Below are the code and all the weights of a small trained network. Each question names an input and a class and asks about switching units off, where a switched-off unit gives its printed mean instead of its output.

import numpy as np


def w(rows, s, z=0):
    codes = np.array(rows[::2]) - 128.0
    scale = np.full(codes.shape[1], s)
    scale[-1] = z or s
    return codes * scale


def norm(h):
    return h / np.sqrt((h * h).mean(-1, keepdims=True) + 1e-5)


def f(y):
    return np.maximum(y, 0)


def log_softmax(a):
    a = a - a.max(-1, keepdims=True)
    return a - np.log(np.exp(a).sum(-1, keepdims=True))


def net(x, mask):
    res = np.array(x, float).reshape(1, 2) / 4 @ E
    u = 0
    for l in range(4):
        y = f(norm(res) @ A[l][:, :-1].T + A[l][:, -1])
        res = res + np.where(mask[u : u + 5], y, B[l][:, -1]) @ B[l][:, :-1]
        u += 5
    return log_softmax(norm(res)[-1] @ U[:, :-1].T + U[:, -1])


A, B = {}, {}
E = w([
[121,170,221],'x0',
[163,252,98],'x1',
],0.0021)
A[0] = w([
[164,230,166,1],'L0N0',
[178,155,128,189],'L0N1',
[92,178,119,110],'L0N2',
[87,186,93,72],'L0N3',
[187,247,2,238],'L0N4',
],0.0062,0.00088)
B[0] = w([
[254,79,76,191],'L0N0',
[105,54,172,159],'L0N1',
[151,132,186,154],'L0N2',
[108,95,117,159],'L0N3',
[49,174,66,253],'L0N4',
],0.0045,0.0055)
A[1] = w([
[96,151,56,163],'L1N0',
[150,194,135,2],'L1N1',
[252,213,82,80],'L1N2',
[139,219,105,34],'L1N3',
[14,170,80,65],'L1N4',
],0.0046,0.00084)
B[1] = w([
[140,245,241,254],'L1N0',
[145,13,86,147],'L1N1',
[189,45,253,249],'L1N2',
[53,104,84,195],'L1N3',
[142,145,104,243],'L1N4',
],0.0027,0.0021)
A[2] = w([
[86,12,82,114],'L2N0',
[254,54,119,171],'L2N1',
[119,196,185,131],'L2N2',
[173,143,21,134],'L2N3',
[215,71,175,250],'L2N4',
],0.0066,0.0017)
B[2] = w([
[44,146,3,219],'L2N0',
[141,195,33,231],'L2N1',
[120,69,29,147],'L2N2',
[115,144,220,196],'L2N3',
[221,123,51,253],'L2N4',
],0.0062,0.0046)
A[3] = w([
[139,46,143,193],'L3N0',
[130,161,185,120],'L3N1',
[176,100,123,47],'L3N2',
[27,253,184,254],'L3N3',
[170,114,38,135],'L3N4',
],0.0075,0.0037)
B[3] = w([
[146,138,98,146],'L3N0',
[89,215,92,139],'L3N1',
[18,132,85,135],'L3N2',
[135,187,236,255],'L3N3',
[98,95,255,242],'L3N4',
],0.0054,0.0063)
U = w([
[93,69,183,66],'0',
[224,157,65,189],'1',
[93,219,227,254],'2',
[42,107,1,148],'3',
],0.016,0.0007)

Each question gives the input, the list of numbers given to net, and the class t.
The units are the neurons (one row each of A and B). Each row of codes is followed by its name. A weight is (code - 128) times the scale printed after its matrix; where a second scale follows, it is the last column's (A, B and U).
mask holds one flag per neuron, layer by layer. A switched-off neuron (its flag False) gives its mean, the last column of its row in B, instead of its output. The means were averaged over made-up inputs and are rounded, as every weight is.
A unit's drop is (log p(t) with every unit on - log p(t) with that unit switched off) / (log p(t) with every unit on - log p(t) with every unit switched off).
The circuit of an input: a set's keep is (log p(t) with only the set's units on - log p(t) with every unit switched off) / (log p(t) with every unit on - log p(t) with every unit switched off). Starting from the 12 units with the biggest drops (on a tie, the unit counted first), units are removed one at a time, each time the one whose removal leaves the highest keep (on an exact tie, the one counted first), for as long as the keep stays at least 0.8.
circuit, biggest first: the units of the circuit, biggest drop first
unit that matters most: the unit with the biggest drop
k most important neurons: the k neurons with the biggest drops, biggest first
top k neurons in layer l: the k neurons of layer l with the biggest drops, biggest first
drop of u: that unit's drop, to one decimal
input [2,-6], class 3: circuit, biggest first => (L2N0)
input [5,-7], class 0: circuit, biggest first => (L0N4, L3N3)
input [1,-1], class 0: circuit, biggest first => (L3N4, L0N4, L3N3)
input [-7,-2], class 2: top 2 neurons in layer 0 => (L0N0, L0N1)
input [8,-7], class 0: 3 most important neurons => (L0N4, L0N0, L3N3)
input [1,2], class 1: top 3 neurons in layer 0 => (L0N0, L0N2, L0N1)
input [3,-4], class 0: 4 most important neurons => (L0N0, L3N4, L0N4, L2N1)
input [5,6], class 1: 2 most important neurons => (L0N0, L1N2)
input [4,-7], class 3: 3 most important neurons => (L3N3, L1N0, L2N0)
input [4,-6], class 0: 3 most important neurons => (L0N0, L3N4, L0N4)
input [5,-2], class 0: 3 most important neurons => (L0N0, L3N4, L1N2)
input [6,-5], class 0: 3 most important neurons => (L0N0, L0N4, L3N3)
input [0,-5], class 3: 2 most important neurons => (L0N4, L2N0)
input [3,5], class 1: circuit, biggest first => (L0N0)
input [8,-6], class 0: 4 most important neurons => (L0N4, L0N0, L3N3, L2N3)
input [3,-6], class 3: 2 most important neurons => (L3N3, L1N0)
input [2,-1], class 0: 4 most important neurons => (L0N0, L0N4, L3N4, L1N2)
input [3,-5], class 3: 4 most important neurons => (L3N3, L1N0, L2N0, L0N4)
input [0,-8], class 3: drop of L2N0 => 0.3
input [6,-1], class 1: unit that matters most => L0N4
input [-6,5], class 2: drop of L3N3 => 0.1
input [8,8], class 1: drop of L0N0 => 2.1
input [7,-4], class 0: 2 most important neurons => (L0N0, L0N4)
input [-7,-1], class 2: drop of L2N1 => 0.0
